Below is a small trained network, with its code and all its weights. Each question gives an input and a class and asks what happens when units are switched off, that is, made to give their printed mean instead of their output.

import numpy as np


def w(rows, s, z=0):
    codes = np.array(rows[::2]) - 128.0
    scale = np.full(codes.shape[1], s)
    scale[-1] = z or s
    return codes * scale


def norm(h):
    return h / np.sqrt((h * h).mean(-1, keepdims=True) + 1e-5)


def f(y):
    return np.maximum(y, 0)


def log_softmax(a):
    a = a - a.max(-1, keepdims=True)
    return a - np.log(np.exp(a).sum(-1, keepdims=True))


def net(x, mask):
    res = np.array(x, float).reshape(1, 4) / 4 @ E
    u = 0
    for l in range(3):
        y = f(norm(res) @ A[l][:, :-1].T + A[l][:, -1])
        res = res + np.where(mask[u : u + 6], y, B[l][:, -1]) @ B[l][:, :-1]
        u += 6
    return log_softmax(norm(res)[-1] @ U[:, :-1].T + U[:, -1])


A, B = {}, {}
E = w([
[164,119,156,188,58,228,65,25,120],'x0',
[127,128,127,131,128,128,126,128,129],'x1',
[3,223,163,153,105,69,87,42,81],'x2',
[18,174,17,157,29,129,109,217,155],'x3',
],0.0021)
A[0] = w([
[113,127,83,125,2,147,83,159,132,36],'L0N0',
[126,175,162,23,237,94,177,126,118,43],'L0N1',
[67,193,200,126,214,72,130,42,76,4],'L0N2',
[87,232,150,131,147,86,95,80,88,152],'L0N3',
[161,105,203,192,145,203,133,61,81,38],'L0N4',
[75,146,93,118,126,130,159,196,128,46],'L0N5',
],0.0038,0.0022)
B[0] = w([
[77,129,107,200,139,183,227,113,101,228],'L0N0',
[55,67,160,234,137,82,203,190,69,230],'L0N1',
[111,10,159,157,87,76,182,202,254,229],'L0N2',
[48,155,216,100,47,123,149,69,151,254],'L0N3',
[189,151,114,53,53,114,67,116,130,235],'L0N4',
[157,77,128,37,99,36,80,80,112,211],'L0N5',
],0.0038,0.0028)
A[1] = w([
[97,156,92,187,118,94,148,204,125,95],'L1N0',
[109,89,138,116,91,90,128,152,154,118],'L1N1',
[88,137,121,98,141,111,123,181,203,69],'L1N2',
[172,112,166,155,254,146,174,125,70,4],'L1N3',
[151,94,64,104,166,81,168,163,73,65],'L1N4',
[164,97,108,186,109,186,95,98,109,135],'L1N5',
],0.0055,0.0023)
B[1] = w([
[204,99,181,101,197,139,77,114,141,254],'L1N0',
[145,171,63,109,191,153,144,154,135,253],'L1N1',
[155,108,105,88,163,87,140,90,105,202],'L1N2',
[184,253,169,188,115,138,137,136,82,185],'L1N3',
[94,153,96,109,128,186,113,65,239,232],'L1N4',
[80,65,112,128,172,113,141,221,102,223],'L1N5',
],0.0046,0.0031)
A[2] = w([
[165,103,101,147,125,168,67,162,85,101],'L2N0',
[122,205,178,37,119,37,98,55,169,7],'L2N1',
[249,127,133,76,189,137,85,177,78,105],'L2N2',
[162,137,228,126,139,95,89,67,110,69],'L2N3',
[156,252,91,158,205,77,210,176,192,73],'L2N4',
[64,179,154,78,120,4,164,127,70,53],'L2N5',
],0.0042,0.002)
B[2] = w([
[154,123,132,138,178,106,147,133,119,182],'L2N0',
[202,117,103,124,137,183,66,151,99,215],'L2N1',
[73,140,153,114,150,94,131,1,56,240],'L2N2',
[151,96,68,119,106,162,110,227,218,185],'L2N3',
[114,202,182,157,36,153,155,124,150,251],'L2N4',
[186,138,83,152,172,109,101,163,57,229],'L2N5',
],0.0064,0.0031)
U = w([
[146,229,215,156,121,149,203,79,139,171],'0',
[104,148,60,46,168,139,145,89,226,203],'1',
[172,58,158,98,182,118,110,34,42,133],'2',
[104,27,62,181,178,197,155,214,100,66],'3',
[102,73,181,167,157,29,181,212,149,215],'4',
[143,186,65,122,173,74,64,180,32,145],'5',
[184,70,169,114,50,166,57,156,205,101],'6',
[10,155,118,185,54,164,110,77,78,8],'7',
],0.013,0.0012)

Each question gives the input, the list of numbers given to net, and the class t.
The units are the neurons (one row each of A and B). Each row of codes is followed by its name. A weight is (code - 128) times the scale printed after its matrix; where a second scale follows, it is the last column's (A, B and U).
mask holds one flag per neuron, layer by layer. A switched-off neuron (its flag False) gives its mean, the last column of its row in B, instead of its output. The means were averaged over made-up inputs and are rounded, as every weight is.
A unit's drop is (log p(t) with every unit on - log p(t) with that unit switched off) / (log p(t) with every unit on - log p(t) with every unit switched off).
The circuit of an input: a set's keep is (log p(t) with only the set's units on - log p(t) with every unit switched off) / (log p(t) with every unit on - log p(t) with every unit switched off). Starting from the 12 units with the biggest drops (on a tie, the unit counted first), units are removed one at a time, each time the one whose removal leaves the highest keep (on an exact tie, the one counted first), for as long as the keep stays at least 0.8.
units of the circuit, in order: the units of the circuit, biggest drop first
k most important neurons: the k neurons with the biggest drops, biggest first
k most important neurons of layer l: the k neurons of layer l with the biggest drops, biggest first
drop of u: that unit's drop, to one decimal
input [-4,6,8,-2], class 4: units of the circuit, in order => [L0N2]
input [-2,-8,-1,0], class 0: 3 most important neurons => [L0N1 L0N4 L2N4]
input [-8,-8,-3,1], class 1: 3 most important neurons => [L1N4 L0N5 L0N0]
input [-1,4,0,3], class 1: 3 most important neurons => [L0N3 L0N5 L1N3]
input [-6,7,8,0], class 4: 2 most important neurons of layer 0 => [L0N2 L0N1]
input [4,3,-6,1], class 3: 3 most important neurons of layer 1 => [L1N5 L1N0 L1N2]
input [8,5,-3,1], class 3: 3 most important neurons of layer 1 => [L1N5 L1N0 L1N2]
input [-3,-8,-6,1], class 1: 2 most important neurons => [L1N4 L0N0]
input [8,-6,-3,0], class 2: 2 most important neurons => [L0N4 L0N1]
input [6,-5,1,-6], class 6: 2 most important neurons => [L2N3 L1N1]
input [-8,1,2,-8], class 4: 3 most important neurons of layer 0 => [L0N1 L0N2 L0N0]
input [0,2,7,-6], class 4: 3 most important neurons of layer 0 => [L0N2 L0N1 L0N5]
input [0,-5,-3,2], class 1: 2 most important neurons => [L0N3 L1N4]
input [-3,7,-3,5], class 1: most important neuron => [L1N4]
input [0,-1,7,3], class 5: 2 most important neurons => [L2N5 L1N4]
input [0,-1,3,-4], class 4: 2 most important neurons of layer 0 => [L0N2 L0N1]
input [0,7,-2,7], class 1: 2 most important neurons of layer 0 => [L0N5 L0N1]
input [7,-1,2,-7], class 6: drop of L2N3 => 0.3
input [-7,-2,-7,2], class 1: drop of L1N4 => 0.4
input [5,-6,-4,0], class 2: 2 most important neurons of layer 0 => [L0N4 L0N1]
